Below are the code and all the weights of a small trained network. Each question names an input and a class and asks about switching units off, where a switched-off unit gives its printed mean instead of its output.

import numpy as np


def w(rows, s, z=0):
    codes = np.array(rows[::2]) - 128.0
    scale = np.full(codes.shape[1], s)
    scale[-1] = z or s
    return codes * scale


def f(y):
    return y / 2 * (1 + np.tanh(0.7978845608 * (y + 0.044715 * y**3)))


def log_softmax(a):
    a = a - a.max(-1, keepdims=True)
    return a - np.log(np.exp(a).sum(-1, keepdims=True))


def net(x, mask):
    res = np.array(x, float).reshape(1, 8) / 4 @ E
    y = f(res @ A[0][:, :-1].T + A[0][:, -1])
    res = res + np.where(mask, y, B[0][:, -1]) @ B[0][:, :-1]
    return log_softmax(res[-1] @ U[:, :-1].T + U[:, -1])


A, B = {}, {}
E = w([
[126,130,130,129,128,125,129,127,128,129,130],'x0',
[128,129,126,128,129,128,128,126,126,128,130],'x1',
[120,235,235,132,11,247,184,83,94,170,121],'x2',
[129,128,130,128,127,127,127,129,129,127,126],'x3',
[129,128,129,127,131,127,126,128,129,127,130],'x4',
[129,128,128,128,128,128,128,128,127,127,125],'x5',
[1,65,152,120,189,211,77,218,145,156,144],'x6',
[236,122,214,125,159,175,70,220,245,52,98],'x7',
],0.0044)
A[0] = w([
[142,69,93,128,162,44,121,160,153,138,130,137],'neuron 1',
[157,127,162,124,122,127,120,162,167,107,114,57],'neuron 2',
[194,127,170,135,143,153,112,165,180,109,131,72],'neuron 3',
[44,109,140,122,160,183,120,173,144,130,136,22],'neuron 4',
[140,95,88,129,173,70,120,149,140,122,131,129],'neuron 5',
[139,97,92,125,171,81,117,136,141,121,132,119],'neuron 6',
[123,146,163,127,79,167,146,129,129,151,123,134],'neuron 7',
[137,103,104,124,160,100,121,129,135,122,127,115],'neuron 8',
[120,132,118,135,139,130,133,116,112,135,129,69],'neuron 9',
[52,111,143,123,165,179,117,166,140,133,136,11],'neuron 10',
[174,129,167,131,130,136,119,169,179,108,121,57],'neuron 11',
[130,123,123,125,135,126,129,130,129,129,129,117],'neuron 12',
[252,175,118,126,107,57,145,83,123,120,133,30],'neuron 13',
[146,90,91,133,173,72,121,149,137,129,133,143],'neuron 14',
[121,126,120,128,135,132,128,113,109,135,134,1],'neuron 15',
[173,130,169,130,131,136,121,168,179,104,124,60],'neuron 16',
[211,157,115,115,93,70,146,87,128,108,120,21],'neuron 17',
[123,151,162,130,79,170,138,125,128,147,133,155],'neuron 18',
[33,107,138,121,154,186,122,178,148,124,128,29],'neuron 19',
[6,142,74,141,95,74,142,58,45,142,130,38],'neuron 20',
[133,119,112,128,148,112,122,126,138,126,133,104],'neuron 21',
[137,196,201,133,71,254,146,95,104,150,135,220],'neuron 22',
[221,124,166,136,156,177,106,168,171,116,130,84],'neuron 23',
],0.0094,0.00052)
B[0] = w([
[112,159,135,127,122,127,126,131,140,47,110,199],'neuron 1',
[107,129,115,120,135,122,148,124,126,153,140,163],'neuron 2',
[90,134,97,109,144,117,153,118,122,179,148,196],'neuron 3',
[192,104,156,155,109,142,109,118,114,154,122,182],'neuron 4',
[114,153,132,125,118,128,127,129,136,65,114,183],'neuron 5',
[118,149,134,125,122,127,127,131,140,79,115,173],'neuron 6',
[123,137,125,125,133,119,122,136,137,83,118,168],'neuron 7',
[122,142,131,124,121,128,129,129,129,98,122,151],'neuron 8',
[122,126,121,126,131,133,131,132,131,134,134,129],'neuron 9',
[185,105,153,154,110,138,113,120,114,151,122,176],'neuron 10',
[98,132,103,114,137,115,146,124,121,167,145,181],'neuron 11',
[131,133,133,125,124,124,128,128,133,130,124,128],'neuron 12',
[195,77,172,167,110,166,89,133,108,171,124,213],'neuron 13',
[118,153,135,118,117,130,129,129,140,68,113,182],'neuron 14',
[129,130,122,127,131,122,131,128,132,137,132,127],'neuron 15',
[96,131,104,115,138,119,151,119,119,166,144,182],'neuron 16',
[167,90,161,158,119,158,98,138,117,159,124,188],'neuron 17',
[125,134,122,126,133,115,124,135,138,79,120,170],'neuron 18',
[196,98,156,160,105,145,104,119,110,156,123,188],'neuron 19',
[76,137,86,88,163,114,170,131,139,215,164,242],'neuron 20',
[125,135,132,126,126,129,128,127,131,115,123,136],'neuron 21',
[108,155,122,121,132,106,115,139,153,1,100,255],'neuron 22',
[80,138,91,104,141,113,158,116,119,191,152,209],'neuron 23',
],0.018,0.0071)
U = w([
[107,177,133,115,119,109,123,146,166,2,90,246],'0',
[76,135,77,80,158,105,192,105,120,210,172,135],'1',
[214,65,190,193,94,178,86,120,94,160,119,2],'2',
],0.0092,0.00038)

Each question gives the input, the list of numbers given to net, and the class t.
The units are the neurons (one row each of A and B). Each row of codes is followed by its name. A weight is (code - 128) times the scale printed after its matrix; where a second scale follows, it is the last column's (A, B and U).
mask holds one flag per neuron, in row order. A switched-off neuron (its flag False) gives its mean, the last column of its row in B, instead of its output. The means were averaged over made-up inputs and are rounded, as every weight is.
A unit's drop is (log p(t) with every unit on - log p(t) with that unit switched off) / (log p(t) with every unit on - log p(t) with every unit switched off).
The circuit of an input: a set's keep is (log p(t) with only the set's units on - log p(t) with every unit switched off) / (log p(t) with every unit on - log p(t) with every unit switched off). Starting from the 12 units with the biggest drops (on a tie, the unit counted first), units are removed one at a time, each time the one whose removal leaves the highest keep (on an exact tie, the one counted first), for as long as the keep stays at least 0.8.
units of the circuit, in order: the units of the circuit, biggest drop first
k most important neurons: the k neurons with the biggest drops, biggest first
drop when u is switched off: that unit's drop, to one decimal
input [-4,-5,-2,-7,-7,6,-4,3], class 2: units of the circuit, in order => [neuron 20; neuron 22]
input [-4,2,-7,-2,-2,8,5,-7], class 0: 3 most important neurons => [neuron 1; neuron 5; neuron 14]
input [-2,0,6,-1,6,5,8,8], class 1: units of the circuit, in order => [neuron 23]
input [8,7,3,-5,-6,-7,8,-7], class 2: 4 most important neurons => [neuron 19; neuron 4; neuron 10; neuron 23]
input [-6,2,-7,-6,-1,-6,8,7], class 2: 3 most important neurons => [neuron 19; neuron 4; neuron 10]
input [3,8,2,-4,-3,2,-4,4], class 1: 3 most important neurons => [neuron 19; neuron 4; neuron 10]
input [3,7,-4,-3,0,-6,2,-3], class 0: 2 most important neurons => [neuron 23; neuron 3]
input [8,8,-3,4,2,-7,4,4], class 1: 3 most important neurons => [neuron 22; neuron 13; neuron 17]
input [8,4,-8,-6,-1,-5,1,-8], class 0: 4 most important neurons => [neuron 1; neuron 5; neuron 14; neuron 6]
input [-6,2,2,-8,5,2,-3,1], class 2: 2 most important neurons => [neuron 20; neuron 1]
input [-3,5,5,-3,-1,2,4,-5], class 0: 2 most important neurons => [neuron 22; neuron 23]
input [-1,-4,8,-5,2,-8,-8,-8], class 0: 4 most important neurons => [neuron 22; neuron 23; neuron 18; neuron 7]
input [6,-3,-5,-5,-1,5,-5,-5], class 0: 3 most important neurons => [neuron 23; neuron 1; neuron 3]
input [-7,1,-2,-3,2,8,-1,3], class 1: units of the circuit, in order => [neuron 22]
input [-3,-2,-5,8,-2,3,-2,-4], class 0: drop when neuron 1 is switched off => 0.1
input [6,1,-2,2,5,1,-7,5], class 2: drop when neuron 13 is switched off => 1.4
input [6,-2,-1,4,0,5,7,5], class 2: drop when neuron 20 is switched off => 0.4
input [6,-5,6,-3,4,-6,3,-5], class 0: drop when neuron 23 is switched off => 0.1
